Below is a small trained network, with its code and all its weights. Each question gives an input and a class and asks what happens when units are switched off, that is, made to give their printed mean instead of their output.

import numpy as np


def w(rows, s, z=0):
    codes = np.array(rows[::2]) - 128.0
    scale = np.full(codes.shape[1], s)
    scale[-1] = z or s
    return codes * scale


def norm(h):
    return h / np.sqrt((h * h).mean(-1, keepdims=True) + 1e-5)


def f(y):
    return y / 2 * (1 + np.tanh(0.7978845608 * (y + 0.044715 * y**3)))


def log_softmax(a):
    a = a - a.max(-1, keepdims=True)
    return a - np.log(np.exp(a).sum(-1, keepdims=True))


def net(x, mask):
    res = np.array(x, float).reshape(1, 6) / 4 @ E
    u = 0
    for l in range(2):
        y = f(norm(res) @ A[l][:, :-1].T + A[l][:, -1])
        res = res + np.where(mask[u : u + 7], y, B[l][:, -1]) @ B[l][:, :-1]
        u += 7
    return log_softmax(norm(res)[-1] @ U[:, :-1].T + U[:, -1])


A, B = {}, {}
E = w([
[135,137,171,170,135,77,123],'x0',
[115,107,23,155,136,179,122],'x1',
[214,94,99,119,195,85,196],'x2',
[128,194,134,168,121,90,208],'x3',
[247,156,114,146,105,182,141],'x4',
[126,2,134,134,145,250,255],'x5',
],0.0052)
A[0] = w([
[11,23,147,126,166,100,141,115],'0.n1',
[170,104,247,103,99,218,95,164],'0.n2',
[3,69,131,113,110,154,101,126],'0.n3',
[150,97,120,50,102,233,95,146],'0.n4',
[110,163,113,166,116,254,128,2],'0.n5',
[86,174,82,155,201,140,108,65],'0.n6',
[76,159,147,232,106,158,83,198],'0.n7',
],0.0067,0.0037)
B[0] = w([
[165,90,192,64,126,137,70,241],'0.n1',
[109,183,76,161,197,166,81,254],'0.n2',
[102,94,174,145,122,221,179,239],'0.n3',
[134,144,59,122,124,112,180,244],'0.n4',
[84,101,113,140,2,95,4,158],'0.n5',
[94,63,79,122,34,150,106,126],'0.n6',
[116,155,97,103,100,107,216,235],'0.n7',
],0.0092,0.0029)
A[1] = w([
[198,75,107,165,148,210,115,54],'1.n1',
[148,22,62,110,85,4,96,149],'1.n2',
[114,118,24,103,157,243,146,155],'1.n3',
[82,173,173,224,101,180,91,52],'1.n4',
[68,87,193,139,178,115,97,3],'1.n5',
[33,163,89,158,2,48,86,25],'1.n6',
[33,99,92,158,152,34,99,64],'1.n7',
],0.0073,0.0029)
B[1] = w([
[22,151,58,122,83,110,86,174],'1.n1',
[37,79,132,158,161,224,197,162],'1.n2',
[138,91,3,197,171,116,183,253],'1.n3',
[73,37,11,83,91,72,155,140],'1.n4',
[66,146,73,75,62,120,10,134],'1.n5',
[141,167,129,90,2,51,78,196],'1.n6',
[176,95,157,67,43,192,64,141],'1.n7',
],0.0088,0.0059)
U = w([
[119,82,2,190,165,158,158,195],'0',
[232,193,180,186,217,84,144,177],'1',
[79,34,201,96,171,166,87,3],'2',
[118,169,144,111,13,66,58,99],'3',
],0.0095,0.002)

Each question gives the input, the list of numbers given to net, and the class t.
The units are the neurons (one row each of A and B). Each row of codes is followed by its name. A weight is (code - 128) times the scale printed after its matrix; where a second scale follows, it is the last column's (A, B and U).
mask holds one flag per neuron, layer by layer. A switched-off neuron (its flag False) gives its mean, the last column of its row in B, instead of its output. The means were averaged over made-up inputs and are rounded, as every weight is.
A unit's drop is (log p(t) with every unit on - log p(t) with that unit switched off) / (log p(t) with every unit on - log p(t) with every unit switched off).
The circuit of an input: a set's keep is (log p(t) with only the set's units on - log p(t) with every unit switched off) / (log p(t) with every unit on - log p(t) with every unit switched off). Starting from the 12 units with the biggest drops (on a tie, the unit counted first), units are removed one at a time, each time the one whose removal leaves the highest keep (on an exact tie, the one counted first), for as long as the keep stays at least 0.8.
units of the circuit, in order: the units of the circuit, biggest drop first
unit that matters most: the unit with the biggest drop
k most important neurons: the k neurons with the biggest drops, biggest first
top k neurons in layer l: the k neurons of layer l with the biggest drops, biggest first
drop when u is switched off: that unit's drop, to one decimal
input [5,7,-3,-2,2,-1], class 3: units of the circuit, in order -> [1.n6; 0.n5]
input [-3,-5,-4,-5,4,-5], class 1: units of the circuit, in order -> [0.n5; 1.n1; 1.n5; 1.n6]
input [0,3,7,-2,7,-6], class 1: unit that matters most -> 1.n3
input [6,2,-1,8,-4,4], class 1: top 2 neurons in layer 0 -> [0.n5; 0.n7]
input [-2,-2,-2,-2,5,-5], class 1: top 2 neurons in layer 0 -> [0.n5; 0.n6]
input [-8,-3,7,1,-1,-8], class 1: units of the circuit, in order -> [0.n5; 1.n1; 1.n3; 1.n6]
input [-7,-2,-6,-3,0,-3], class 0: 2 most important neurons -> [0.n3; 1.n3]
input [3,0,7,2,-5,4], class 2: units of the circuit, in order -> [1.n3; 0.n1]
input [7,3,-7,-3,-7,3], class 2: 2 most important neurons -> [0.n1; 0.n3]
input [4,-5,-2,-8,5,-7], class 1: 4 most important neurons -> [0.n5; 1.n1; 0.n6; 1.n5]
input [5,-1,-8,-4,3,-1], class 0: units of the circuit, in order -> [0.n2; 1.n4]
input [4,-1,-4,8,0,5], class 1: top 4 neurons in layer 1 -> [1.n3; 1.n1; 1.n2; 1.n5]
input [8,2,3,-3,-8,-3], class 2: 2 most important neurons -> [0.n1; 1.n2]
input [-4,-5,0,3,-7,6], class 2: units of the circuit, in order -> [0.n1]
input [1,7,-8,7,-6,-1], class 3: 2 most important neurons -> [1.n6; 0.n2]
input [4,4,-7,3,6,1], class 3: 2 most important neurons -> [0.n5; 1.n6]
input [0,5,6,5,-4,-6], class 3: 3 most important neurons -> [1.n6; 1.n3; 1.n7]
input [-2,-4,6,6,-1,6], class 1: top 3 neurons in layer 1 -> [1.n3; 1.n2; 1.n4]
input [4,-6,-2,3,-5,2], class 2: top 2 neurons in layer 1 -> [1.n6; 1.n1]
input [7,0,3,-1,-4,7], class 2: top neuron in layer 0 -> [0.n1]
input [7,6,3,-1,-7,0], class 2: drop when 0.n1 is switched off -> 0.3
input [-7,-6,5,-2,2,-6], class 1: drop when 1.n6 is switched off -> 0.1
input [-6,5,-5,7,-1,-3], class 3: drop when 1.n5 is switched off -> 0.0
input [-5,8,-3,6,-6,-6], class 3: drop when 1.n6 is switched off -> 0.8
